In the rows, zero is written as 128.
Here are made-up objects, facts about them, and rows of numbers that follow some of those facts. Name the object behind each unnamed row.

Some objects and their rows:
[166 122 117 124 133  96 141 146 109 106 142 131 167 150 102 117 177 144
 116 155 116 122 156 119 129 121 124 109 143 148 105 124 134  82  82] -> plafenu
[114 136  95 121 158 156  91 121 163 170 133 157 145  87 150 144 129 129
 183  93 105  99 139 137 104 179 159  94 129 143 164 136 172 110  81] -> satrabuk
[120 152  99  91 183 136  92 124 192 156 123 127 114 116 168 157  98  90
 162  98  96 117 113 135 132 139 127  67 132 132 189 124 165  96 108] -> plustem
[157 137 114 113 140  67 168 150 153  77 124  93 136 175 128 105 160  98
 101 170 100 130 138 120 145  50 106  57 124 148 121 105 119 112  74] -> baval
[ 73  94 106 156 168 178  80 121 141 140 136 175 127  81 173 130  79 103
 132  90 125 103  77  58  98 119 165 172 147  98 185 117 136 144 141] -> brupludren
[ 80 145 151 142 169 154 170 117 106 127 124 127 114 107 128 127  99 111
  51 118 120 107  98  51 116 107 147 155 119 104 162 121 112 175 109] -> febiskel
[150 116 201 106 112  99 190 147 134 107 109  89 148 137 122 123 145 148
 114 130 158 148 170 123 137 153 155 163 120 139  65  86 153  96 118] -> klerubi
[111 115  89 100 183 102 137 118 189 112  86 102 179 147 152 118 106  68
 127 148 101  94 119  92 115  70 137  85 105 127 169 100 160 132  87] -> pluflok
[ 86 114  87 113 145 140  88  91 123 149 114 130 190 105 129 113 140 149
 147 137 138 129 160  84  87 147 153 147 103 149 130 129 168 153  86] -> stafi
[142 147 146 125 101 126 141 135 156 150 142 136 109 118 108 128 139 149
 155 111 128 138 122 168 158 146 111 109 132 143 113 158 131 130 147] -> drezagro
[172 122 212 109 114 100 195 149 125  91 131  72 132 137 117 113 163 149
 115 112 155 165 172 125 142 167 159 154 132 149  57  86 153  74  98] -> liplol
[ 96 132 110 119 188 172 112 104 117 167 109 139 161  89 149 161 101 111
  89 115 127  86 144  65  81 167 169 145 112 107 170 103 155 107  95] -> ruplam
[122 132 130 128 167 151 129 117 102 117 138 129 149 103 135 135 111 138
  91 127 124 117 124  78 103 144 148 150 127 120 133 125 136 123 106] -> drapak
[138 150 137  88 121 111 102 120  93  81 144  90 112 159 134 149 110 144
  76 157 141 194 115 116 144 110  88 135 124 142  92 144 131 138 167] -> klakar
[133 134 116 145 125 101 163 135 188 167 136 172 142 151  77 105 169 124
 180 140 101 125 122 179 156 107 100  76 140 138 121 148 122 125 108] -> trerol
[104 119 121 114 142 123 128 107 152 135 105 132 167 134 123 131 101 122
 118 146 132 139 129  98 113 113 133 149 106 109 126 116 151 144 142] -> zoskur
[155 163 186 160 127 128 160 160 114  95 192 127  69  97 122 114 137 166
 115  70 118 151  87 131 168 133 129 115 167 148 104 167 123 144  93] -> grebres
[140 128 179 113  79 110 148 142 180 135 114  98 118 112 137 132 115 137
 186 111 146 147 148 200 161 165 128 133 121 139  93 135 154 128 191] -> skosti
[ 85 109  83 129 185 115 143  93 194 160  78 177 218 152  87 102 121  86
 156 162 105  94 112 102  96  86 132 123 107  95 166  98 163 137 104] -> gribin
[139 129 199 120 117 123 171 138 165 151 131 111 113 108 124 125 144 145
 182  76 149 137 155 168 147 183 152 136 132 145  99 116 163  95 125] -> tekor
[165 143 122  96 135  76 153 156 132  70 131  84 122 172 144 115 162 100
  93 169 100 128 145 120 149  81 111  57 131 152 115 100 124  84  72] -> nesa

How the objects are related:
mufe: is of sort; tiski: uses; kufles: belongs to class
flopo (mufe 818) (tiski truna) (kufles b)
fone (mufe 992) (kufles a)
plifer (mufe 818) (kufles b)
tugremir (mufe 818) (kufles b)
skure (mufe 210) (kufles a)
broga (mufe 992) (kufles b)
flilam (mufe 992) (tiski gruka, zagifek, dridran) (kufles b)
vofu (mufe 992) (kufles b)
trabak (mufe 853) (tiski lirom, fligru, gize) (kufles a)
drezon (mufe 818) (tiski buskoston, brinem) (kufles b)
gufla (mufe 853) (kufles a)
gredi (mufe 992) (kufles b)
klakar (mufe 992) (kufles a)
bruki (mufe 992) (tiski mufluk, grepul, sadri, lirom, truna, dala) (kufles a)
zogiplar (mufe 210) (kufles a)
tostok (mufe 992) (tiski lurer, britretrol, baval, pibeflo, trupos) (kufles a)
stodru (mufe 818) (tiski fistegras, gratik, briskomek) (kufles a)
dreflel (mufe 853) (tiski gridu, plevak, zonel) (kufles b)
dezak (mufe 992) (kufles a)
boplom (mufe 818) (kufles a)
brinem (mufe 992) (kufles b)
zagifek (mufe 818) (kufles b)
ralir (mufe 992) (kufles a)
grebres (mufe 818) (kufles a)
vimo (mufe 818) (tiski broga, ralir, raris, tepar, rulun) (kufles a)
nidris (mufe 853) (kufles a)
stomu (mufe 992) (kufles a)
bufofi (mufe 853) (tiski klakar, gredi, sadri, grero) (kufles a)
totruga (mufe 992) (tiski grovoke, dodrim, tepar, vidro, tupa) (kufles a)
nesa (mufe 992) (kufles a)
lutrel (mufe 992) (tiski muto, gruka) (kufles a)
drome (mufe 992) (kufles a)
gize (mufe 818) (kufles a)
pibeflo (mufe 210) (kufles a)
lirom (mufe 210) (kufles a)
tupa (mufe 210) (kufles a)
tradum (mufe 992) (kufles a)
drezagro (mufe 818) (kufles b)
lurer (mufe 992) (kufles a)
sople (mufe 992) (tiski ploske, britretrol) (kufles a)
plotrol (mufe 853) (kufles a)
viplak (mufe 818) (tiski nesa, ploske, gufla) (kufles a)
skava (mufe 992) (kufles a)
grovoke (mufe 853) (kufles b)
vobror (mufe 853) (kufles b)
gribin (mufe 992) (tiski trerol, lurer, muto, kluklikam, gruka, studral) (kufles a)
plevak (mufe 853) (kufles a)
broflen (mufe 992) (kufles b)
baval (mufe 992) (kufles a)
musor (mufe 818) (tiski fistegras, dazar) (kufles a)
grubrutem (mufe 853) (kufles a)
ratron (mufe 853) (kufles b)
buskoston (mufe 992) (kufles b)
truna (mufe 992) (kufles a)
voplol (mufe 992) (tiski dezak, dazar) (kufles a)
satrabuk (mufe 818) (tiski nifam, plafenu, fistegras) (kufles a)
nuzur (mufe 210) (tiski plevak, grovoke, tugremir) (kufles b)
pados (mufe 992) (kufles b)
skigres (mufe 992) (tiski pibel, grebres, sistur) (kufles a)
stustizen (mufe 992) (tiski fitu, dodrim, klarutar) (kufles b)
kluklikam (mufe 992) (kufles a)
studral (mufe 992) (kufles a)
pluflok (mufe 992) (tiski nesa, vofu, baval) (kufles b)
sadri (mufe 992) (kufles a)
dala (mufe 818) (kufles a)
vuvo (mufe 992) (tiski meplo, pados, ratron, zogiplar) (kufles b)
plustem (mufe 818) (tiski nesa, gratik, dala) (kufles b)
trupos (mufe 992) (kufles a)
vezok (mufe 853) (tiski drezagro) (kufles a)
paguk (mufe 853) (tiski gufla) (kufles a)
flabofa (mufe 210) (kufles b)
koski (mufe 992) (tiski lekluk, kladra, fone, mitul, grebres) (kufles b)
puplus (mufe 210) (tiski troror, plifer, studral) (kufles a)
raru (mufe 210) (kufles b)
skosti (mufe 818) (kufles a)
raris (mufe 210) (kufles b)
briskomek (mufe 210) (kufles a)
pibel (mufe 818) (kufles a)
tifles (mufe 210) (tiski tasal, fligru, koflo, plotrol) (kufles a)
rasi (mufe 992) (kufles b)
batrer (mufe 992) (kufles a)
brupel (mufe 992) (tiski trase) (kufles b)
toplin (mufe 210) (kufles b)
rulun (mufe 992) (kufles a)
tepar (mufe 992) (kufles a)
stafi (mufe 992) (tiski buskoston, rasi) (kufles a)
sivom (mufe 818) (kufles a)
skeril (mufe 818) (kufles a)
tekor (mufe 818) (kufles a)
grero (mufe 818) (kufles a)
stomo (mufe 818) (tiski dezak, klabi, liplol) (kufles b)
zepesim (mufe 818) (tiski broflen, nidris, skava) (kufles a)
kesobil (mufe 210) (kufles a)
plugir (mufe 992) (tiski klakar, pados, raru, skeril) (kufles a)
trebulus (mufe 992) (tiski broflen, ralir, kleplisul, nidris, poklar) (kufles a)
ploske (mufe 818) (kufles a)
vidro (mufe 818) (kufles a)
brane (mufe 210) (tiski troror, ploske) (kufles a)
dranar (mufe 992) (tiski zogiplar) (kufles b)
muto (mufe 992) (kufles b)
koflo (mufe 992) (kufles a)
fadrunan (mufe 818) (kufles a)
lekluk (mufe 992) (kufles a)
gridu (mufe 818) (kufles b)
dibuk (mufe 992) (tiski sivom, gize) (kufles a)
trase (mufe 992) (kufles a)
bapekun (mufe 853) (tiski flabofa, gize) (kufles b)
dridran (mufe 992) (kufles b)
troror (mufe 818) (kufles a)
plubun (mufe 210) (kufles a)
plupes (mufe 853) (tiski nifam, troror, koflo) (kufles a)
mufluk (mufe 818) (kufles b)
zonel (mufe 818) (kufles a)
morara (mufe 992) (tiski tradum, sadri, briskomek) (kufles a)
nifam (mufe 992) (kufles b)
meplo (mufe 210) (kufles a)
magan (mufe 992) (tiski trase, klarutar, skeril, poklar) (kufles b)
fligru (mufe 818) (kufles a)
fistegras (mufe 818) (kufles a)
sistur (mufe 992) (kufles a)
plabraflor (mufe 818) (tiski rulun, plotrol, grubrutem) (kufles a)
poklar (mufe 818) (kufles b)
gasku (mufe 992) (tiski trase, kleplisul) (kufles a)
liplol (mufe 992) (kufles a)
klarutar (mufe 992) (kufles a)
gratik (mufe 992) (kufles a)
zoskur (mufe 992) (tiski toplin) (kufles a)
kisi (mufe 992) (tiski plevak, batrer, drome, raris) (kufles b)
dodrim (mufe 818) (kufles b)
referu (mufe 818) (tiski drisa, zogiplar) (kufles a)
pligritra (mufe 992) (kufles a)
gruka (mufe 992) (kufles a)
plafenu (mufe 992) (kufles a)
kleplisul (mufe 992) (kufles b)
febiskel (mufe 992) (tiski lekluk, grovoke) (kufles b)
dekul (mufe 818) (tiski kleplisul) (kufles a)
klabi (mufe 210) (kufles b)
klerubi (mufe 992) (kufles a)
plopel (mufe 992) (tiski plubun, liplol, klerubi, zonel) (kufles a)
sinon (mufe 992) (kufles a)
britretrol (mufe 210) (kufles a)
bremo (mufe 818) (tiski liplol, sistur) (kufles a)
kladra (mufe 818) (kufles a)
fitu (mufe 210) (kufles a)
drapak (mufe 992) (tiski vobror) (kufles b)
grepul (mufe 818) (kufles a)
ruplam (mufe 992) (tiski plevak, mufluk, nifam, vobror, dazar, boplom, tupa) (kufles a)
vaba (mufe 992) (tiski plafenu, ploske, muto, fligru) (kufles a)
silemen (mufe 210) (tiski raris) (kufles b)
drebur (mufe 992) (tiski skosti, skure, plubun, ratron, kesobil) (kufles a)
nevan (mufe 210) (tiski tekor, liplol, klerubi, fadrunan) (kufles a)
tasal (mufe 210) (kufles b)
brupludren (mufe 853) (tiski plevak, vobror, grero, fligru, grebres, nidris) (kufles a)
mitul (mufe 992) (kufles a)
gredu (mufe 818) (kufles b)
drisa (mufe 992) (kufles b)
bruza (mufe 992) (tiski nifam, buskoston, kleplisul) (kufles a)
fozu (mufe 853) (tiski pligritra, stomu, dridran) (kufles b)
trerol (mufe 818) (kufles b)
pedun (mufe 992) (tiski grepul) (kufles b)
dazar (mufe 992) (kufles a)

Which object is each row?
No name comes twice in this set of rows, the named rows included.
[140 110 165 150 101 148 152 180  73 115 172 147  57 119 150 123 176 139
  81 123 134 113 142 115 152 128 135 140 146 132 109 126  55  83 149] => plevak
[133 140 115  83 181 140  99 114 117 108 122 132 140 143 141 163  85 115
  96 144 116 156 113 106 121 131 120 135 131 107 144 114 157  87 144] => pedun
[160 164 153 125 119 134 105 151 107 111 177 129  75 101 137 146 117 157
 112  98 116 156  98 164 161 142 110 106 151 138 120 166 122 117 140] => grero
[133 156 121  92 170 154  86 130 145 159 141 149 107 115 144 176  80 125
 142 103 111 146 100 156 142 162 107 113 137 118 164 139 157  94 142] => flopo
[ 93 128  94 129 138 161  85 110 155 196 135 140 145  78 136 125 140 155
 200  88 132 123 141 136 101 176 147 124 114 167 144 155 170 166  90] => drezon
[135 165 179 153 137 138 164 147 128 112 175 136  77  94 118 113 116 146
 126  78 115 147  72 120 164 121 128 121 149 137 128 165 119 175 107] => kladra
[162 137 116 148  91  99 135 156 145 128 153 144 143 123 107 111 183 149
 176 121 102  91 149 190 148 145 121  67 150 168 116 152 121 104  91] => troror
[ 89 116  81 121 184  96 141 105 208 133  75 125 191 152 131 105 118  63
 144 159 104  90 113  82 101  61 138  91  98 118 172  92 158 153  89] => tostok
[144 126 121 122 128  90 180 122 134 144 140 168 168 195  44  99 182 133
 122 187 115 148 136 140 150  97  88 114 131 121  88 122 104 106 110] => gruka
[ 94 106 172 110 147 129 153 107 176 142  76  97 183 107 141 132  92 100
 149 102 158 113 147  90  96 164 188 186 109 103 128  79 194 124 138] => plopel
[113 143 105  72 192 149  77 110 135 139 115 128 145 132 148 177  72 109
  95 141 114 161 121  80 108 132 120 137 118 106 157  99 171  89 120] => morara
[109 164 129 145  79 145 106 128  91 141 170 112  83  80 138 119 160 177
 133 117 139 146 131 162 148 136 109 103 126 176 112 197 103 195 137] => poklar

The same objects again, as new rows of numbers:
Some objects and their rows:
[137 130 169 107 148 173 136 153 119 119  94 146 145 121 110 145 132 115
  99 116 119  95 129 116 122 109] -> brupel
[142 134 124 104 138 128 128 117 118  95 122 122 162 113 162 144 135 149
 105 121 115  73 139 139 109 108] -> trupos
[156 115 150 142 143 113 140 180 154 153 150 135  78 136 112 144 132 119
 120 133 107 124 111 129 129 124] -> poklar
[150 131 183  93 147 176 142 160 109 118  86 153 134 108  94 149 131 117
  93 110 129  95 138 107 126 109] -> magan
[147 103 133 118 143 131 125 185 160 145 140 124  79 148 113 140 119 105
 114 121 126 125 110 133 130 125] -> skeril
[161 117 103 138 173 104 134 177 136 135 138 131  94  82 138 149 142 124
 113 118 107 127 136 119 132 110] -> dodrim
[140 143 159 107 146 139 148 145 103 107  96 140 139  79  98 145 126 126
  97 110 127 100 151 102 121 103] -> stustizen
[128 145 151  90 108 130 143 108 104  93 110 132 148 119 123 129 113 159
 118 131 115  61 139 139 100  94] -> sople
[176 123 132 150 158  78 132 147 135 133 101 124 116  84 148 138 144 149
  99 112  88 165 158 101 122 109] -> tupa
[139 121 121 102 137 115 145 123 109 124 118 124 143  94 150 134 154 110
  95  98 120 121 112  97 128 125] -> mitul
[123 135 116 108 142 130 123 147 107 145  86 156 123  91 120 126 124 181
 139 120 111 137 149 113 132  81] -> musor
[130 119 130  91 136 148 136 166 126 130  93 122 162 125 148 132 129 128
 103 102 120 136 115 108 135 126] -> gredi
[138 137 111 113 139 135 124 147 129 113 101 121 178 127 180 145 117 165
 112 118 108 109 144 140 115 113] -> nesa
[137 139 189 116 147 180 145 145 113 124  93 154 135 116 105 144 137 138
 101 118 110 100 142 107 127 104] -> gasku
[142 119 125 127 152 139 116 123 128 100 111 141 155 116 106 125 157 140
 110 126 127 114 155  96 119 107] -> vezok
[135 106 118 127 122  99 139 148 136 165 145 120 106 146 143 115 147 139
 144 126  87 115 103 126 132 130] -> fligru
[117 138 133 114 113 123 131 135 109 148 111 153 110 124  94 117 111 185
 148 133 102 106 141 135 123  84] -> satrabuk
[141 121 119 149 122 143 119 102 114 132 114 139 145 103 167 142 144 149
 101 105 120 183 115 118 121 108] -> dezak
[137 127 148 113 103 126 136  93 124 116 145 114 133 153 150 132 143 118
 105 129 117  78 113 137 111 127] -> dridran
[127 139 157 101 137  99 112 108 117 107  76 144 131 128 135 123 144 183
 120 127 101  81 179 117 119  99] -> brane
[132 134 141 111 135 125 127 101 121 109 136 121 147 144 177 136 166 139
 104 119 111  64 122 137 121 128] -> gruka

Rows to name:
No name comes twice in this set of rows, the named rows included.
[148 126 147 160 138 143 145 137 126 138 115 138 169 131 169 144 139 166
 111 116  79 155 118 131 133 125] => nifam
[117 151 160  92  97 133 149  98  87 112  94 137 146 132 110 113 122 171
 125 132 108  54 132 116 106  95] => vaba
[139 116  97 128 155 111 132 157 126 160 121 141 110  90 138 132 144 155
 130 113  95 154 134 114 134 108] => boplom
[159 111 132 168 134 108 140 123 143 125 141 125 135 153 125 118 152 140
 119 140 100 134 119 108 111 128] => plotrol
[147 135 138  93 170 118 145 159 105 121 121 153  91  56  85 134 142 131
 122 117 112  85 157 102 131  93] => vimo
[163 109 127 152 162 127 127 144 135 109 132 131 140 134 127 126 170 138
 107 127 104 115 141 101 122 120] => grubrutem
[129 137 151 108 118 116  86  65 108 130  72 153  92  88 114 129 151 160
 106 112 138 156 165  90 119  88] => nevan
[140 118 126 109 141 108 114 163 148 126  68 124 136 135 157 132 121 172
 113 110 101 173 162 121 130 115] => briskomek
[118 123 127  60 140 149 103 154 131 125 106 144  96 119 104 132 147 124
 114 110 149  80 152 111 144 101] => referu
[140 121 114 142 149 122 117  99 101 112 105 146 142  95  98 122 158 148
 111 123 127 147 149  74 111  93] => dreflel
[128 111  92 120 145 113 133 177 140 156 116 133 123 116 150 127 134 157
 142 113  98 160 140 116 136 107] => mufluk
[134 129 117 101 148 122 117 152 131 130 123 140 106 108 132 132 154 145
 125 118 124  90 146 121 138 106] => gredu

The same objects again, as new rows of numbers:
Some objects and their rows:
[132 178 106 129 121 108 166 141 168  85 142 135 115 131 114 112 193 175
 123 161 166 147 158 187 206  85  84 143  70 134 138  60 138 121 135 112
  96 153 127 105  93 106 147 113 166 133  50] -> sople
[142  92 113 147  92 132 120 140 127  87 178 171 159 108 145 110 115 146
 163 143 167 150 123  39  80  44 145 196  99 173  76 148 108 142 195 144
 114 102 165 148 104 154 109 119 198 140 137] -> stodru
[126 130 222 207  81 131 113 110 191 100 155 136  72  93 168 148 103  57
  97 110 156 162  98 142 160  99  54 110  96 176 102 116 180  90 150 120
 133 217 123  89 114 122 223 102 138 178 105] -> lutrel
[120 136 186 186 120 105  82 103 134 154 116 119  98 126 134 119 142  87
 104 130 127 131 102 160 142 141 117 112 135 135 117 113 158 110 111 105
 138 170 130 100 125 113 177  98 110 157 123] -> muto
[106 111 155 112 113 155  90 114  87 205  88  89 156 154 166 138 148 162
 130 128 146 135 116 138 140 142 117 120 149 153 160 144 156 165 111 160
 142 166 137 153 134  71 149 142 122 132  97] -> trase
[129 164 129  83 120 109 111  97 140  61 146 151  99 128 132 167 109 146
 146 111 158 163 135  97 148 121  68 129 117 126 154  97 118 107 135 130
 131 135 141 114 125 146 136 147 122 136 134] -> drapak
[123 150 147 133 144 109  82 109  98 151 121 113 133 135 118 119 155 135
 111 137 128 126 130 141 129 147 130 106 155 118 149 127 127 120 100 122
 144 139 139 114 132 115 117 125 117 133 136] -> brinem
[134 170 148 152 123 103  51 101  96 145 141 154 147 120  92 110 162 152
 131 123 144 124 140 112 106 147 115 118 141 115 135 123 101  86  81 100
 168 125 137  96 139 128 103 136 140 136 132] -> nifam
[121 127 148 101 111 134 133 122 127  84 149 110 118 125 159 148 138 147
 106 140 158 147 123 124 158  80  82 125 129 154 169 131 147 140 156 159
 112 168 150 127 130 126 125 147 136 142 125] -> plugir
[103 109 125 117  93 129 133 121 133 177 113 133 147 114  91 123 129  98
 123 149 102 143 138 153 120 146 173 131 125 120 121 147 124 128 101  93
 122 128  83 164 158 153 120 128 112 104 152] -> grubrutem
[122  85 126 149 132 143 139 152 121 166 112 138 138 158 154 106 117 119
 125 132  92 105 108 107 106 159 180 136 125 127 104 126 142 141 138 152
 127 102 139 145 126 117 115 122 141 112 124] -> skeril
[137 107 115 119 112 148 178 159 162  80 155 151 109 136 155 128  92 125
 133 107 113 139 126  84 124 135 125 136  92 132 112 111 138 119 167 159
 112 107 133 132 113 140 125 134 158 123 103] -> plabraflor
[119 127 137 117 138 103  78 104  88 143 119  96 127 139 126 116 147 132
 127 147 138 140 114 138 126 120 143 127 159 130 145 133 141 147 128 121
 128 137 150 130 133 115 133 102 108 140 140] -> truna
[116 146 143 127 147 103  83 104 106 151 106 114 124 144 130 133 148 129
 119 145 130 122 119 148 137 145 131 118 152 119 143 120 137 135 108 119
 136 139 140 125 131 114 130 125 109 127 138] -> broga
[ 91 122 115 103  99 116 133 108 143 168  91 157 133 135 107 153 115  92
 133 148 100 128 128 146 131 150 160 146 113 113 114 125 116 140 104  93
 128 124  87 178 153 161 129 156 104  85 164] -> grovoke
[129 105 116 151 137 129 125 148 123 151 116 153 135 150 133 103 116 116
 129 126  90 104 115 101  95 169 178 140 129 111  95 120 129 126 130 138
 138  88 137 138 124 129 109 124 138 108 133] -> boplom
[130  91  87 124 105 141 172 155 138  93 152 145 143 136 154 104 130 162
 154 159 156 150 127  89 130  59 152 188  81 157  93 117 130 171 201 154
  91  98 153 159  90 129 116 110 182 122 103] -> plustem
[157 130 125 176  79 135 114 146 144  79 194 208 155  98 115 102 118 149
 161 110 154 143 141  28  74  93 119 164  80 147  74 124  90  80 146 127
 143  91 151 110 106 160  92 136 206 139 120] -> satrabuk
[134 104 107 144 158 149 149 127 123 168  98 108 132 106 109 126 120 120
 148 103 126  70 107 157 118 112 142 135 139 137 123 155 110 151 105 103
 136  96 120 117 149 125 140 125  94 129 145] -> fitu
[122 117 100 124 162 139 152 118 141 155  78 133 111 130 125 161 108 115
 159  96 116  54  92 154 132 130 127 146 130 128 126 133 101 151 102 102
 134  93 118 129 151 134 150 157  80 104 159] -> raris
[134 129  58 133 120 129 220 183 177  93 138 161 131 151 129  83 180 187
 145 176 141 123 151 155 185  78 148 186  36 140  93  55 134 154 179 139
  76  94 130 141  74 106 126 105 203 108  34] -> viplak

Name these rows:
No name comes twice in this set of rows, the named rows included.
[139  89 110 111 107 149 168 155 143  81 159 135 126 128 162 118  93 133
 145 122 128 156 124  70 111 103 142 149 101 150 104 130 144 145 187 164
 108 105 144 147 111 137 120 116 165 136 116] => flopo
[127 149 145 153 137 101  72 106 103 144 124 125 125 131 103 110 156 131
 123 142 135 126 125 146 128 135 128 119 145 125 134 115 128 115 103 105
 141 137 141 106 127 120 132 109 125 140 128] => plafenu
[112 173 121  67 134 100 119  94 162  55 108 171  74 160 163 209  99 141
 146 115 150 138 121 111 170 129  52 140 105 126 153  74 115 130 137 134
 132 141 140 138 119 154 151 191 104 103 141] => kisi
[149 173 155 122  69 181  89 121 118 124 186 160 181  97 108 132 148 215
 145  66 171 161 171  65 121 143  29  90 106 138 175 138  98  56  74 151
 177 153 126  91 139 109  88 184 180 141  68] => bruza
[128 118 118  69 104 115 111 100 103  66 163  86 114 115 139 126 123 156
 149 142 178 196 124  90 139  51 107 147 131 165 162 140 152 163 182 130
 100 141 164 141 123 136 138  89 127 171 133] => bruki
[180 152  96 136 182 144 208 211 170  80 154 137 163 117 160 161  79 114
 111 124 129 176 208 115  98 140 124  96 156  86  53 169 108 128 203 209
 108 157  91 139  70 131 116 128 161 125 117] => bremo
[101 108 132 121  93 132 144 131 130 163 123 130 149 114  96 116 136  92
 101 163  93 125 138 156 124 135 172 127 130 119 140 154 123 127 106 101
 118 132  91 160 164 162 103 140 118 100 159] => ratron
[128 101  99  45  60 151 194 127 140  74 181  70 110  80  77 108  79 108
 136 105 112 227 160 105 135 130 142  99 103 122 168 150 158 116 148  96
  91 117  91 151 159 162 127  75 112 158 116] => bapekun
[155 183 126 140 205 100 112 154 113 143 113  96 165 127 125 156 139 116
  97 153 141 158 188 178 112 148 125  85 204  77  96 170 111 135 141 157
 131 182 102 128  95 107 129 119 113 137 140] => liplol
[141 173 139 152  97 111 142 125 179  64 169 131  79 106 109 104 153 131
 123 125 152 169 139 156 185 107  74 117  68 140 132  68 158  88 136  94
 110 151 124  83 103 118 179  85 150 171  59] => vaba
[136 117  97 155 154 145 162 140 133 168 102 113 128 109 100 114 143 124
 148 112 127  61 115 177 135 111 147 146 123 136 121 138 108 144 100  92
 122  92 116 112 141 118 145 116 104 122 124] => britretrol

